Below is a small trained network, with its code and all its weights. Each question gives an input and a target symbol and asks what happens when units are switched off, that is, made to give their printed mean instead of their output.

import numpy as np


def w(rows, s, z=0):
    codes = np.array(rows[::2]) - 128.0
    scale = np.full(codes.shape[1], s)
    scale[-1] = z or s
    return codes * scale


def f(y):
    return np.maximum(y, 0)


def softmax(a):
    e = np.exp(a - a.max(-1, keepdims=True))
    return e / e.sum(-1, keepdims=True)


def log_softmax(a):
    a = a - a.max(-1, keepdims=True)
    return a - np.log(np.exp(a).sum(-1, keepdims=True))


def net(x, mask):
    ids = ['αγεηθμξπστφψω'.index(c) for c in x.split()]
    T = len(ids)
    res = E[ids] + P[:T]
    u = 0
    for l in range(2):
        r = res
        for j in range(2):
            rows = slice(2 * j, 2 * j + 2)
            q, k, v = (r @ M[l][rows].T for M in (Q, K, V))
            z = softmax(np.where(np.tri(T) > 0, q @ k.T / 2**0.5, -1e9)) @ v
            o = O[l][rows]
            res = res + np.where(mask[u + j], z, o[:, -1]) @ o[:, :-1]
        u += 2
        y = f(res @ A[l][:, :-1].T + A[l][:, -1])
        res = res + np.where(mask[u : u + 8], y, B[l][:, -1]) @ B[l][:, :-1]
        u += 8
    return log_softmax(res[-1] @ U[:, :-1].T + U[:, -1])


Q, K, V, O, A, B = {}, {}, {}, {}, {}, {}
E = w([
[97,101,139,212],'α',
[128,123,101,165],'γ',
[139,148,101,174],'ε',
[208,218,176,135],'η',
[35,160,127,86],'θ',
[225,92,92,222],'μ',
[95,46,121,85],'ξ',
[148,134,65,79],'π',
[244,167,138,81],'σ',
[132,200,213,121],'τ',
[123,69,121,183],'φ',
[115,96,113,170],'ψ',
[122,97,109,170],'ω',
],0.011)
P = w([
[104,87,179,254],'0',
[136,122,112,110],'1',
[130,125,111,113],'2',
[129,125,111,117],'3',
[128,126,108,118],'4',
[125,127,107,118],'5',
[126,129,105,121],'6',
[122,130,107,123],'7',
],0.0088)
Q[0] = w([
[82,180,157,43],'0.h0',
[183,115,143,62],'0.h0',
[208,90,103,230],'0.h1',
[186,214,214,1],'0.h1',
],0.01)
K[0] = w([
[99,132,154,61],'0.h0',
[153,87,58,63],'0.h0',
[148,71,204,246],'0.h1',
[190,244,127,33],'0.h1',
],0.012)
V[0] = w([
[136,88,91,91],'0.h0',
[198,158,142,134],'0.h0',
[93,2,196,189],'0.h1',
[96,83,117,95],'0.h1',
],0.0084)
O[0] = w([
[183,114,86,70,108],'0.h0',
[165,2,122,169,122],'0.h0',
[121,184,48,204,253],'0.h1',
[70,81,56,67,110],'0.h1',
],0.0068,0.0054)
A[0] = w([
[178,66,161,197,255],'0.n0',
[167,254,178,98,94],'0.n1',
[88,179,138,143,187],'0.n2',
[104,54,179,85,199],'0.n3',
[126,88,93,145,90],'0.n4',
[249,144,122,138,70],'0.n5',
[184,225,89,166,27],'0.n6',
[155,104,184,194,249],'0.n7',
],0.0091,0.0035)
B[0] = w([
[158,244,91,72,253],'0.n0',
[206,2,186,157,162],'0.n1',
[42,157,160,123,199],'0.n2',
[15,127,69,178,158],'0.n3',
[145,56,78,214,160],'0.n4',
[224,110,137,177,169],'0.n5',
[114,128,151,219,201],'0.n6',
[155,229,134,86,242],'0.n7',
],0.0065,0.0059)
Q[1] = w([
[152,156,74,188],'1.h0',
[152,11,151,79],'1.h0',
[60,208,119,192],'1.h1',
[199,225,152,202],'1.h1',
],0.011)
K[1] = w([
[153,233,129,176],'1.h0',
[163,10,88,107],'1.h0',
[27,224,172,179],'1.h1',
[169,218,190,176],'1.h1',
],0.011)
V[1] = w([
[21,134,135,183],'1.h0',
[56,115,29,187],'1.h0',
[252,216,181,166],'1.h1',
[205,81,1,56],'1.h1',
],0.0069)
O[1] = w([
[36,197,186,157,163],'1.h0',
[18,240,89,213,165],'1.h0',
[254,173,219,158,246],'1.h1',
[198,119,24,137,57],'1.h1',
],0.0056,0.012)
A[1] = w([
[114,95,204,177,119],'1.n0',
[145,216,123,125,254],'1.n1',
[80,120,183,104,217],'1.n2',
[63,148,194,117,217],'1.n3',
[175,156,17,155,213],'1.n4',
[2,156,27,165,139],'1.n5',
[242,90,203,139,102],'1.n6',
[21,42,40,83,99],'1.n7',
],0.0058,0.0065)
B[1] = w([
[74,193,225,195,160],'1.n0',
[158,94,43,25,252],'1.n1',
[153,94,204,50,172],'1.n2',
[154,137,166,12,205],'1.n3',
[217,58,45,91,181],'1.n4',
[48,18,75,171,225],'1.n5',
[3,11,137,189,210],'1.n6',
[228,195,202,227,160],'1.n7',
],0.0054,0.014)
U = w([
[93,160,168,186,16],'α',
[142,162,122,83,172],'γ',
[174,208,129,32,140],'ε',
[122,83,178,205,29],'η',
[71,97,133,41,172],'θ',
[187,162,109,189,89],'μ',
[89,63,96,198,97],'ξ',
[155,153,60,2,253],'π',
[159,90,123,92,186],'σ',
[142,135,186,36,119],'τ',
[117,147,109,181,124],'φ',
[118,139,127,140,137],'ψ',
[128,143,121,130,145],'ω',
],0.0089,0.0032)

Each question gives the input, a string of symbols that net reads in full, and the target symbol t.
The units are the heads (2 rows each of Q, K, V and O) and the neurons (one row each of A and B). Each row of codes is followed by its name. A weight is (code - 128) times the scale printed after its matrix; where a second scale follows, it is the last column's (O, A, B and U).
mask holds one flag per unit, layer by layer, with each layer's heads first. A switched-off unit (its flag False) gives its mean, the last column of its rows in O or B, instead of its output. The means were averaged over made-up inputs and are rounded, as every weight is.
A unit's drop is (log p(t) with every unit on - log p(t) with that unit switched off) / (log p(t) with every unit on - log p(t) with every unit switched off).
The circuit of an input: a set's keep is (log p(t) with only the set's units on - log p(t) with every unit switched off) / (log p(t) with every unit on - log p(t) with every unit switched off). Starting from the 12 units with the biggest drops (on a tie, the unit counted first), units are removed one at a time, each time the one whose removal leaves the highest keep (on an exact tie, the one counted first), for as long as the keep stays at least 0.8.
units of the circuit, in order: the units of the circuit, biggest drop first
top k neurons: the k neurons with the biggest drops, biggest first
k most important neurons of layer l: the k neurons of layer l with the biggest drops, biggest first
drop of u: that unit's drop, to one decimal
input π ψ ω, target π: units of the circuit, in order => 1.n6, 1.h1, 0.n6, 1.n0
input σ ω σ φ α, target σ: top 3 neurons => 0.n0, 0.n7, 1.n6
input ε ξ α α μ α ε α, target ε: top 4 neurons => 1.n6, 0.n7, 1.n5, 0.n0
input ξ γ ε φ ω η θ α, target ξ: units of the circuit, in order => 0.h1, 0.n1, 1.n5, 1.h1
input σ γ φ θ, target θ: units of the circuit, in order => 1.h1, 0.h1, 0.n3
input α τ σ ε π ε, target α: units of the circuit, in order => 0.h1, 1.h1, 1.h0, 0.h0
input φ γ ω γ ξ, target ξ: top 2 neurons => 1.n5, 0.n7
input α φ θ ψ, target α: top neuron => 0.n6
input γ μ σ τ, target τ: top 2 neurons => 0.n3, 1.n5
input η φ ψ ε ε, target η: top 4 neurons => 1.n6, 0.n7, 0.n0, 1.n3
input γ ψ α π μ, target μ: units of the circuit, in order => 0.n5, 0.h1, 1.n3, 1.n5
input φ ω γ α α η θ, target θ: 3 most important neurons of layer 1 => 1.n5, 1.n3, 1.n2
input ε η α ω, target ε: top 4 neurons => 1.n6, 1.n5, 0.n7, 0.n0
input η φ τ, target τ: top 2 neurons => 1.n5, 0.n6
input σ η α, target σ: top 3 neurons => 0.n0, 1.n6, 0.n7
input θ η α α φ τ φ, target θ: 2 most important neurons of layer 0 => 0.n1, 0.n2
input π π μ α ω, target π: most important neuron of layer 1 => 1.n6
input θ φ φ φ ξ φ ε, target θ: top 2 neurons => 1.n3, 0.n2
input π τ σ ε η ξ α φ, target π: top 2 neurons => 0.n1, 1.n6
input μ μ α ψ π, target π: top 2 neurons => 1.n6, 0.n6
input α τ ε ε φ α τ α, target α: 2 most important neurons of layer 0 => 0.n6, 0.n2
input η ψ α, target η: top 2 neurons => 1.n6, 0.n7
input φ ε π μ, target μ: most important neuron of layer 1 => 1.n6
input ω μ μ ε ω γ π σ, target σ: 2 most important neurons of layer 0 => 0.n1, 0.n5
input τ α σ π ε γ π γ, target τ: drop of 0.n2 => 0.1
